Below are the code and all the weights of a small trained network. Each question names an input and a class and asks about switching units off, where a switched-off unit gives its printed mean instead of its output.

import numpy as np


def w(rows, s, z=0):
    codes = np.array(rows[::2]) - 128.0
    scale = np.full(codes.shape[1], s)
    scale[-1] = z or s
    return codes * scale


def norm(h):
    return h / np.sqrt((h * h).mean(-1, keepdims=True) + 1e-5)


def f(y):
    return y / 2 * (1 + np.tanh(0.7978845608 * (y + 0.044715 * y**3)))


def log_softmax(a):
    a = a - a.max(-1, keepdims=True)
    return a - np.log(np.exp(a).sum(-1, keepdims=True))


def net(x, mask):
    res = np.array(x, float).reshape(1, 3) / 4 @ E
    u = 0
    for l in range(4):
        y = f(norm(res) @ A[l][:, :-1].T + A[l][:, -1])
        res = res + np.where(mask[u : u + 3], y, B[l][:, -1]) @ B[l][:, :-1]
        u += 3
    return log_softmax(norm(res)[-1] @ U[:, :-1].T + U[:, -1])


A, B = {}, {}
E = w([
[192,39,132,169,102,190,184,104,144,155,114],'x0',
[32,102,125,164,124,150,140,158,117,207,153],'x1',
[63,108,255,151,126,128,175,100,79,158,19],'x2',
],0.0034)
A[0] = w([
[2,156,88,131,141,104,93,158,122,185,190,3],'L0N0',
[79,113,32,129,135,140,101,153,143,211,243,15],'L0N1',
[85,197,85,105,140,82,73,143,124,112,175,120],'L0N2',
],0.0084,0.0016)
B[0] = w([
[2,207,137,151,68,254,191,191,145,78,95,230],'L0N0',
[117,134,105,231,11,106,209,142,162,128,82,254],'L0N1',
[154,180,162,60,213,144,95,208,125,72,137,231],'L0N2',
],0.0052,0.0081)
A[1] = w([
[37,129,124,125,127,157,109,82,112,155,143,113],'L1N0',
[86,121,93,126,141,108,100,154,121,178,184,26],'L1N1',
[5,155,163,113,147,120,109,152,105,191,140,255],'L1N2',
],0.013,0.00056)
B[1] = w([
[187,162,118,82,88,36,133,40,108,105,94,180],'L1N0',
[154,176,131,134,115,103,109,162,163,116,133,113],'L1N1',
[151,2,107,187,162,76,32,119,67,136,122,255],'L1N2',
],0.0056,0.0076)
A[2] = w([
[204,254,121,67,146,27,122,125,180,102,167,1],'L2N0',
[43,241,43,76,107,141,129,119,162,122,211,17],'L2N1',
[164,166,71,81,160,161,60,171,105,7,144,116],'L2N2',
],0.0092,0.00083)
B[2] = w([
[124,161,129,90,15,137,170,3,136,144,129,212],'L2N0',
[96,72,142,186,82,116,134,107,74,143,61,184],'L2N1',
[128,161,155,76,168,121,66,102,163,156,203,254],'L2N2',
],0.008,0.0085)
A[3] = w([
[144,181,209,52,167,158,243,159,123,114,62,44],'L3N0',
[163,107,43,74,150,187,150,146,123,159,195,8],'L3N1',
[200,85,2,155,129,107,181,179,186,211,225,45],'L3N2',
],0.0088,0.0014)
B[3] = w([
[156,127,153,83,165,206,156,132,149,175,81,199],'L3N0',
[88,119,89,255,13,106,233,145,165,125,105,151],'L3N1',
[216,73,57,115,224,48,101,164,199,83,200,252],'L3N2',
],0.0062,0.0031)
U = w([
[81,183,167,56,254,127,19,210,110,116,196,114],'0',
[228,61,20,168,155,68,184,165,227,105,197,146],'1',
[157,213,130,20,57,118,113,14,184,153,215,185],'2',
[198,104,196,60,185,241,202,112,141,189,29,122],'3',
[126,24,143,162,157,23,74,70,24,155,56,172],'4',
[128,139,84,102,193,136,175,149,75,150,182,1],'5',
[37,199,101,201,28,166,186,229,143,88,87,166],'6',
],0.0067,0.0034)

Each question gives the input, the list of numbers given to net, and the class t.
The units are the neurons (one row each of A and B). Each row of codes is followed by its name. A weight is (code - 128) times the scale printed after its matrix; where a second scale follows, it is the last column's (A, B and U).
mask holds one flag per neuron, layer by layer. A switched-off neuron (its flag False) gives its mean, the last column of its row in B, instead of its output. The means were averaged over made-up inputs and are rounded, as every weight is.
A unit's drop is (log p(t) with every unit on - log p(t) with that unit switched off) / (log p(t) with every unit on - log p(t) with every unit switched off).
The circuit of an input: a set's keep is (log p(t) with only the set's units on - log p(t) with every unit switched off) / (log p(t) with every unit on - log p(t) with every unit switched off). Starting from all 12 units, units are removed one at a time, each time the one whose removal leaves the highest keep (on an exact tie, the one counted first), for as long as the keep stays at least 0.8.
circuit, biggest first: the units of the circuit, biggest drop first
k most important neurons: the k neurons with the biggest drops, biggest first
top k neurons in layer l: the k neurons of layer l with the biggest drops, biggest first
input [8,-8,-1], class 1: 4 most important neurons => L0N2, L1N0, L2N0, L0N0
input [-8,8,5], class 4: 2 most important neurons => L1N2, L0N1
input [4,-3,-4], class 1: 3 most important neurons => L0N2, L0N0, L1N0
input [6,1,-3], class 1: most important neuron => L0N0
input [4,-2,-5], class 1: 2 most important neurons => L0N0, L0N2
input [-1,-4,6], class 3: circuit, biggest first => L0N0, L1N2, L3N0
input [-8,3,1], class 0: 2 most important neurons => L0N2, L1N2
input [1,-4,3], class 3: 2 most important neurons => L1N2, L0N2
input [5,-6,3], class 3: circuit, biggest first => L1N2, L3N0
input [-6,-1,-4], class 0: 3 most important neurons => L0N2, L0N0, L2N2
input [3,4,-4], class 6: 3 most important neurons => L1N2, L2N2, L0N0
input [-3,3,3], class 4: 3 most important neurons => L1N2, L0N1, L1N0
input [1,2,-8], class 6: 2 most important neurons => L1N2, L0N1
input [0,2,4], class 4: circuit, biggest first => L1N2
input [4,-1,3], class 3: top 2 neurons in layer 0 => L0N0, L0N1
input [0,-8,4], class 3: top 2 neurons in layer 2 => L2N2, L2N1
input [2,0,0], class 1: top 2 neurons in layer 0 => L0N2, L0N0
input [-3,-6,7], class 3: top 2 neurons in layer 0 => L0N0, L0N2
input [-8,0,5], class 0: top 2 neurons in layer 0 => L0N2, L0N1
input [-8,-1,-6], class 0: circuit, biggest first => L0N2
input [-4,-5,5], class 4: top 2 neurons in layer 3 => L3N2, L3N0
